Below is a small trained network, with its code and all its weights. Each question gives an input and a target symbol and asks what happens when units are switched off, that is, made to give their printed mean instead of their output.

import numpy as np


def w(rows, s, z=0):
    codes = np.array(rows[::2]) - 128.0
    scale = np.full(codes.shape[1], s)
    scale[-1] = z or s
    return codes * scale


def f(y):
    return y / 2 * (1 + np.tanh(0.7978845608 * (y + 0.044715 * y**3)))


def softmax(a):
    e = np.exp(a - a.max(-1, keepdims=True))
    return e / e.sum(-1, keepdims=True)


def log_softmax(a):
    a = a - a.max(-1, keepdims=True)
    return a - np.log(np.exp(a).sum(-1, keepdims=True))


def net(x, mask):
    ids = ['αβγδεζηθλμξπστφψ'.index(c) for c in x.split()]
    T = len(ids)
    res = E[ids] + P[:T]
    u = 0
    for l in range(3):
        q, k, v = (res @ M[l].T for M in (Q, K, V))
        z = softmax(np.where(np.tri(T) > 0, q @ k.T / 3**0.5, -1e9)) @ v
        res = res + np.where(mask[u], z, O[l][:, -1]) @ O[l][:, :-1]
        u += 1
        y = f(res @ A[l][:, :-1].T + A[l][:, -1])
        res = res + np.where(mask[u : u + 4], y, B[l][:, -1]) @ B[l][:, :-1]
        u += 4
    return log_softmax(res[-1] @ U[:, :-1].T + U[:, -1])


Q, K, V, O, A, B = {}, {}, {}, {}, {}, {}
E = w([
[156,123,167],'α',
[94,85,254],'β',
[68,38,65],'γ',
[158,136,238],'δ',
[131,102,102],'ε',
[208,176,233],'ζ',
[204,140,56],'η',
[115,77,81],'θ',
[253,190,109],'λ',
[55,54,161],'μ',
[37,32,111],'ξ',
[45,41,225],'π',
[176,123,66],'σ',
[133,112,185],'τ',
[136,91,103],'φ',
[211,165,146],'ψ',
],0.0037)
P = w([
[122,129,127],'0',
[151,111,135],'1',
[146,108,109],'2',
[143,121,126],'3',
[104,142,121],'4',
[128,141,152],'5',
[133,139,120],'6',
[166,98,127],'7',
[111,115,87],'8',
[124,128,119],'9',
[105,154,126],'10',
[144,132,252],'11',
],0.022)
Q[0] = w([
[154,131,108],'L0H0',
[220,3,130],'L0H0',
[147,149,174],'L0H0',
],0.035)
K[0] = w([
[140,166,126],'L0H0',
[21,253,84],'L0H0',
[135,111,73],'L0H0',
],0.033)
V[0] = w([
[233,253,9],'L0H0',
[38,84,49],'L0H0',
[131,186,252],'L0H0',
],0.013)
O[0] = w([
[60,5,114,53],'L0H0',
[60,181,87,113],'L0H0',
[163,135,212,7],'L0H0',
],0.018,0.0011)
A[0] = w([
[121,125,141,113],'L0N0',
[2,166,244,121],'L0N1',
[233,104,61,14],'L0N2',
[109,65,161,1],'L0N3',
],0.0093,0.0026)
B[0] = w([
[144,124,125,113],'L0N0',
[254,112,145,247],'L0N1',
[96,171,209,194],'L0N2',
[238,131,82,208],'L0N3',
],0.0082,0.0013)
Q[1] = w([
[3,119,220],'L1H0',
[124,141,235],'L1H0',
[119,142,187],'L1H0',
],0.004)
K[1] = w([
[158,53,92],'L1H0',
[55,86,253],'L1H0',
[111,118,179],'L1H0',
],0.0046)
V[1] = w([
[80,103,249],'L1H0',
[107,114,151],'L1H0',
[77,92,76],'L1H0',
],0.013)
O[1] = w([
[240,193,124,103],'L1H0',
[150,138,158,100],'L1H0',
[105,105,254,3],'L1H0',
],0.01,0.0045)
A[1] = w([
[156,140,182,26],'L1N0',
[222,47,181,138],'L1N1',
[170,2,169,3],'L1N2',
[141,143,156,71],'L1N3',
],0.0058,0.0027)
B[1] = w([
[150,228,243,95],'L1N0',
[216,212,254,254],'L1N1',
[45,128,226,213],'L1N2',
[134,150,159,99],'L1N3',
],0.0059,0.0024)
Q[2] = w([
[150,121,140],'L2H0',
[69,160,184],'L2H0',
[254,62,81],'L2H0',
],0.0036)
K[2] = w([
[127,92,127],'L2H0',
[2,217,192],'L2H0',
[220,5,162],'L2H0',
],0.0025)
V[2] = w([
[226,121,1],'L2H0',
[230,179,188],'L2H0',
[75,127,41],'L2H0',
],0.007)
O[2] = w([
[41,189,255,254],'L2H0',
[84,43,213,210],'L2H0',
[136,220,142,121],'L2H0',
],0.0084,0.0049)
A[2] = w([
[255,187,191,34],'L2N0',
[170,59,173,44],'L2N1',
[29,142,215,2],'L2N2',
[128,128,128,21],'L2N3',
],0.0081,0.0072)
B[2] = w([
[144,91,95,196],'L2N0',
[85,144,111,197],'L2N1',
[196,112,79,254],'L2N2',
[207,107,1,104],'L2N3',
],0.024,0.0072)
U = w([
[95,111,254,160],'α',
[198,189,137,80],'β',
[101,127,31,75],'γ',
[217,127,148,88],'δ',
[121,119,133,254],'ε',
[198,68,177,76],'ζ',
[115,43,44,66],'η',
[115,117,118,188],'θ',
[66,41,90,100],'λ',
[66,210,191,104],'μ',
[62,160,62,88],'ξ',
[116,205,121,86],'π',
[156,56,117,86],'σ',
[128,156,242,145],'τ',
[103,117,122,148],'φ',
[58,64,220,139],'ψ',
],0.0058,0.014)

Each question gives the input, a string of symbols that net reads in full, and the target symbol t.
The units are the heads (3 rows each of Q, K, V and O) and the neurons (one row each of A and B). Each row of codes is followed by its name. A weight is (code - 128) times the scale printed after its matrix; where a second scale follows, it is the last column's (O, A, B and U).
mask holds one flag per unit, layer by layer, with each layer's heads first. A switched-off unit (its flag False) gives its mean, the last column of its rows in O or B, instead of its output. The means were averaged over made-up inputs and are rounded, as every weight is.
A unit's drop is (log p(t) with every unit on - log p(t) with that unit switched off) / (log p(t) with every unit on - log p(t) with every unit switched off).
The circuit of an input: a set's keep is (log p(t) with only the set's units on - log p(t) with every unit switched off) / (log p(t) with every unit on - log p(t) with every unit switched off). Starting from the 12 units with the biggest drops (on a tie, the unit counted first), units are removed one at a time, each time the one whose removal leaves the highest keep (on an exact tie, the one counted first), for as long as the keep stays at least 0.8.
circuit, biggest first: the units of the circuit, biggest drop first
most important unit: the unit with the biggest drop
top k neurons: the k neurons with the biggest drops, biggest first
k most important neurons of layer l: the k neurons of layer l with the biggest drops, biggest first
drop of u: that unit's drop, to one decimal
input μ μ α π, target μ: circuit, biggest first -> (L0H0, L1H0, L2H0, L2N2)
input μ σ η θ, target μ: most important unit -> L0H0
input λ γ φ, target λ: circuit, biggest first -> (L0H0, L2H0, L1H0, L2N1)
input μ ε ξ ψ, target μ: circuit, biggest first -> (L0H0, L1H0, L2H0, L2N2)
input β π ξ θ δ, target β: circuit, biggest first -> (L0H0, L1H0, L2N2, L2H0)
input β λ δ, target β: circuit, biggest first -> (L1H0, L0H0, L2N2, L2H0)
input λ η α σ ξ, target λ: 2 most important neurons of layer 2 -> (L2N1, L2N2)
input ψ λ ψ τ ψ ξ ψ λ β δ μ, target ψ: 2 most important neurons of layer 2 -> (L2N2, L2N1)
input ψ β σ γ, target ψ: top 2 neurons -> (L2N2, L1N1)
input μ α τ, target μ: circuit, biggest first -> (L0H0, L2H0, L1H0, L2N2)
input ψ μ ψ γ θ π β λ σ η α, target ψ: top 3 neurons -> (L2N2, L0N3, L1N2)
input ψ β γ λ, target ψ: top 3 neurons -> (L2N2, L1N1, L2N1)
input δ φ λ, target δ: top 3 neurons -> (L2N2, L2N0, L0N2)
input μ η β, target μ: most important unit -> L0H0
input ψ σ γ β, target ψ: top 3 neurons -> (L2N2, L1N1, L2N1)
input δ β θ β γ, target δ: drop of L2H0 -> 0.2
input β λ τ, target β: drop of L1H0 -> 1.3
input ψ ψ β, target ψ: drop of L0H0 -> 0.6
